Below are the code and all the weights of a small trained network. Each question names an input and a class and asks about switching units off, where a switched-off unit gives its printed mean instead of its output.

import numpy as np


def w(rows, s, z=0):
    codes = np.array(rows[::2]) - 128.0
    scale = np.full(codes.shape[1], s)
    scale[-1] = z or s
    return codes * scale


def f(y):
    return np.maximum(y, 0)


def log_softmax(a):
    a = a - a.max(-1, keepdims=True)
    return a - np.log(np.exp(a).sum(-1, keepdims=True))


def net(x, mask):
    res = np.array(x, float).reshape(1, 5) / 4 @ E
    y = f(res @ A[0][:, :-1].T + A[0][:, -1])
    res = res + np.where(mask, y, B[0][:, -1]) @ B[0][:, :-1]
    return log_softmax(res[-1] @ U[:, :-1].T + U[:, -1])


A, B = {}, {}
E = w([
[203,123,150,93,126,105,254,59],'x0',
[237,219,99,133,161,164,147,120],'x1',
[171,120,69,55,131,124,87,235],'x2',
[61,136,223,64,242,95,101,143],'x3',
[129,157,113,180,112,43,90,141],'x4',
],0.0091)
A[0] = w([
[140,114,129,153,109,138,192,70,103],'N1',
[161,111,131,123,113,158,214,71,123],'N2',
[65,114,186,77,156,83,122,154,165],'N3',
[143,136,156,124,160,189,94,127,253],'N4',
[161,94,38,85,114,150,107,184,138],'N5',
[96,143,103,189,106,127,138,136,97],'N6',
[114,119,122,118,151,170,86,165,170],'N7',
[153,122,141,134,96,140,212,67,102],'N8',
[148,108,112,128,127,156,201,65,205],'N9',
[156,90,108,84,138,139,150,152,192],'N10',
[43,3,185,115,150,99,150,110,129],'N11',
[104,121,110,93,167,183,80,184,179],'N12',
[103,115,185,56,194,107,140,119,199],'N13',
[101,183,155,150,194,111,138,90,104],'N14',
[130,163,152,166,193,99,120,76,244],'N15',
[150,114,81,106,136,139,66,213,176],'N16',
[190,186,107,156,151,132,100,105,89],'N17',
[33,80,152,172,89,145,80,127,166],'N18',
[169,117,87,100,96,162,92,195,106],'N19',
[69,94,125,156,125,135,92,105,166],'N20',
[166,116,149,116,128,202,156,95,111],'N21',
[122,134,112,122,177,113,74,184,127],'N22',
],0.012,0.0029)
B[0] = w([
[131,160,154,83,153,85,158,144,201],'N1',
[90,214,128,174,155,120,246,117,215],'N2',
[157,124,169,38,119,103,57,139,227],'N3',
[159,143,119,147,228,171,145,140,174],'N4',
[102,60,101,205,94,105,125,122,192],'N5',
[107,136,91,127,102,98,160,84,162],'N6',
[74,169,144,127,139,154,203,201,177],'N7',
[101,204,143,143,162,51,197,172,216],'N8',
[118,211,126,154,194,87,200,87,213],'N9',
[138,111,108,165,133,83,169,114,164],'N10',
[138,64,134,53,142,130,39,160,250],'N11',
[75,179,145,145,138,135,205,189,199],'N12',
[225,168,161,1,211,145,77,144,228],'N13',
[173,65,108,130,174,137,94,98,190],'N14',
[188,93,105,178,174,116,114,124,203],'N15',
[19,117,130,181,75,90,146,159,210],'N16',
[171,72,128,153,150,131,80,121,184],'N17',
[122,85,43,42,78,101,110,50,224],'N18',
[98,79,112,174,73,139,131,136,184],'N19',
[111,84,85,72,103,123,115,59,189],'N20',
[127,198,127,135,179,104,201,117,178],'N21',
[120,160,167,130,145,58,129,180,195],'N22',
],0.0092,0.014)
U = w([
[91,156,135,207,126,108,181,174,148],'0',
[74,124,94,91,91,252,124,93,122],'1',
[123,197,194,80,158,110,115,180,120],'2',
[87,139,125,148,31,227,156,113,38],'3',
[138,236,110,119,152,93,202,63,220],'4',
[105,209,183,140,69,87,111,146,3],'5',
[194,85,144,104,156,144,57,97,206],'6',
[93,78,78,132,59,69,103,103,104],'7',
],0.011,0.0033)

Each question gives the input, the list of numbers given to net, and the class t.
The units are the neurons (one row each of A and B). Each row of codes is followed by its name. A weight is (code - 128) times the scale printed after its matrix; where a second scale follows, it is the last column's (A, B and U).
mask holds one flag per neuron, in row order. A switched-off neuron (its flag False) gives its mean, the last column of its row in B, instead of its output. The means were averaged over made-up inputs and are rounded, as every weight is.
A unit's drop is (log p(t) with every unit on - log p(t) with that unit switched off) / (log p(t) with every unit on - log p(t) with every unit switched off).
The circuit of an input: a set's keep is (log p(t) with only the set's units on - log p(t) with every unit switched off) / (log p(t) with every unit on - log p(t) with every unit switched off). Starting from the 12 units with the biggest drops (on a tie, the unit counted first), units are removed one at a time, each time the one whose removal leaves the highest keep (on an exact tie, the one counted first), for as long as the keep stays at least 0.8.
units of the circuit, in order: the units of the circuit, biggest drop first
most important unit: the unit with the biggest drop
top k neurons: the k neurons with the biggest drops, biggest first
drop of u: that unit's drop, to one decimal
input [1,-3,8,-3,0], class 0: most important unit => N18
input [2,-5,-4,0,0], class 6: units of the circuit, in order => [N11; N12]
input [5,-2,5,-7,0], class 0: top 2 neurons => [N5; N13]
input [-2,-1,6,3,0], class 0: top 2 neurons => [N16; N5]
input [1,2,2,-4,2], class 0: units of the circuit, in order => [N18; N13]
input [-8,-3,-5,2,-3], class 6: units of the circuit, in order => [N2; N8]
input [5,3,-6,8,-2], class 2: top 4 neurons => [N13; N11; N3; N18]
input [4,-8,-8,-2,4], class 7: top 3 neurons => [N11; N18; N13]
input [2,7,7,-4,1], class 0: top 2 neurons => [N18; N11]
input [-6,-3,-4,3,-8], class 6: drop of N18 => 0.1
input [6,-5,-2,8,7], class 6: drop of N9 => 0.0
input [3,7,6,0,-5], class 0: drop of N5 => 0.2
input [-5,-7,-7,1,2], class 7: top 3 neurons => [N18; N13; N20]
input [-4,-5,-6,-5,-7], class 7: units of the circuit, in order => [N18]
